Below is a small trained network, with its code and all its weights. Each question gives an input and a class and asks what happens when units are switched off, that is, made to give their printed mean instead of their output.

import numpy as np


def w(rows, s, z=0):
    codes = np.array(rows[::2]) - 128.0
    scale = np.full(codes.shape[1], s)
    scale[-1] = z or s
    return codes * scale


def norm(h):
    return h / np.sqrt((h * h).mean(-1, keepdims=True) + 1e-5)


def f(y):
    return y / 2 * (1 + np.tanh(0.7978845608 * (y + 0.044715 * y**3)))


def log_softmax(a):
    a = a - a.max(-1, keepdims=True)
    return a - np.log(np.exp(a).sum(-1, keepdims=True))


def net(x, mask):
    res = np.array(x, float).reshape(1, 2) / 4 @ E
    u = 0
    for l in range(3):
        y = f(norm(res) @ A[l][:, :-1].T + A[l][:, -1])
        res = res + np.where(mask[u : u + 6], y, B[l][:, -1]) @ B[l][:, :-1]
        u += 6
    return log_softmax(norm(res)[-1] @ U[:, :-1].T + U[:, -1])


A, B = {}, {}
E = w([
[161,7,72,68],'x0',
[74,68,139,215],'x1',
],0.0011)
A[0] = w([
[179,193,41,102,177],'L0N1',
[152,49,44,184,182],'L0N2',
[122,219,249,124,194],'L0N3',
[188,17,108,54,246],'L0N4',
[98,151,154,201,114],'L0N5',
[147,219,77,151,107],'L0N6',
],0.0018,0.0011)
B[0] = w([
[159,113,114,252,167],'L0N1',
[140,232,75,154,183],'L0N2',
[39,138,61,180,197],'L0N3',
[31,172,118,212,253],'L0N4',
[165,124,58,41,136],'L0N5',
[154,4,109,151,128],'L0N6',
],0.0017,0.0011)
A[1] = w([
[88,75,172,178,253],'L1N1',
[111,134,67,149,162],'L1N2',
[125,61,115,135,231],'L1N3',
[209,165,186,37,215],'L1N4',
[147,20,110,91,192],'L1N5',
[253,172,177,48,97],'L1N6',
],0.0037,0.00052)
B[1] = w([
[185,101,198,48,255],'L1N1',
[186,3,102,208,242],'L1N2',
[169,190,190,123,204],'L1N3',
[80,46,204,154,167],'L1N4',
[93,254,169,100,228],'L1N5',
[153,75,177,165,183],'L1N6',
],0.0026,0.00078)
A[2] = w([
[103,94,187,144,146],'L2N1',
[92,214,120,136,46],'L2N2',
[150,131,113,51,164],'L2N3',
[123,122,254,157,189],'L2N4',
[140,70,169,130,49],'L2N5',
[151,131,189,124,253],'L2N6',
],0.0049,0.00065)
B[2] = w([
[113,146,176,4,174],'L2N1',
[24,159,32,67,166],'L2N2',
[61,174,92,161,151],'L2N3',
[155,78,143,90,251],'L2N4',
[64,165,100,116,159],'L2N5',
[107,57,142,122,189],'L2N6',
],0.003,0.0021)
U = w([
[139,24,221,41,208],'0',
[42,206,34,124,198],'1',
[243,88,76,253,139],'2',
[210,180,143,129,2],'3',
],0.007,0.0049)

Each question gives the input, the list of numbers given to net, and the class t.
The units are the neurons (one row each of A and B). Each row of codes is followed by its name. A weight is (code - 128) times the scale printed after its matrix; where a second scale follows, it is the last column's (A, B and U).
mask holds one flag per neuron, layer by layer. A switched-off neuron (its flag False) gives its mean, the last column of its row in B, instead of its output. The means were averaged over made-up inputs and are rounded, as every weight is.
A unit's drop is (log p(t) with every unit on - log p(t) with that unit switched off) / (log p(t) with every unit on - log p(t) with every unit switched off).
The circuit of an input: a set's keep is (log p(t) with only the set's units on - log p(t) with every unit switched off) / (log p(t) with every unit on - log p(t) with every unit switched off). Starting from the 12 units with the biggest drops (on a tie, the unit counted first), units are removed one at a time, each time the one whose removal leaves the highest keep (on an exact tie, the one counted first), for as long as the keep stays at least 0.8.
units of the circuit, in order: the units of the circuit, biggest drop first
top k neurons: the k neurons with the biggest drops, biggest first
top k neurons in layer l: the k neurons of layer l with the biggest drops, biggest first
drop when u is switched off: that unit's drop, to one decimal
input [-3,1], class 2: top 2 neurons	L1N5, L1N4
input [8,7], class 1: units of the circuit, in order	L1N4, L1N5, L2N4
input [3,-3], class 2: top 3 neurons	L0N4, L0N1, L1N2
input [4,2], class 1: top 4 neurons	L1N6, L1N4, L1N5, L0N3
input [0,3], class 2: top 4 neurons in layer 1	L1N4, L1N6, L1N2, L1N5
input [-2,-3], class 2: top 4 neurons	L0N3, L0N1, L1N5, L1N1
input [5,-4], class 1: top 3 neurons	L0N4, L1N1, L1N5
input [6,5], class 1: top 2 neurons	L1N6, L1N4
input [-2,0], class 2: top neuron	L0N3
input [4,3], class 1: top 3 neurons in layer 1	L1N6, L1N4, L1N5
input [-5,6], class 0: top 2 neurons	L1N1, L1N5
input [-7,-8], class 0: top 2 neurons in layer 2	L2N4, L2N3
input [3,2], class 2: top 3 neurons in layer 2	L2N2, L2N1, L2N4
input [3,1], class 2: top 2 neurons in layer 0	L0N2, L0N4
input [-5,8], class 0: top neuron	L1N1
input [-5,7], class 0: top 3 neurons	L1N1, L1N5, L0N4
input [6,3], class 1: top 3 neurons	L1N5, L1N4, L1N6
input [-4,-7], class 0: top 2 neurons	L1N4, L1N6
input [-3,-2], class 2: top 2 neurons in layer 1	L1N5, L1N3
input [0,2], class 2: top neuron in layer 0	L0N2
input [-3,6], class 0: drop when L1N1 is switched off	1.8
input [5,-1], class 1: drop when L0N4 is switched off	0.1
input [6,0], class 1: drop when L1N5 is switched off	0.7
input [8,-1], class 1: drop when L1N5 is switched off	0.6
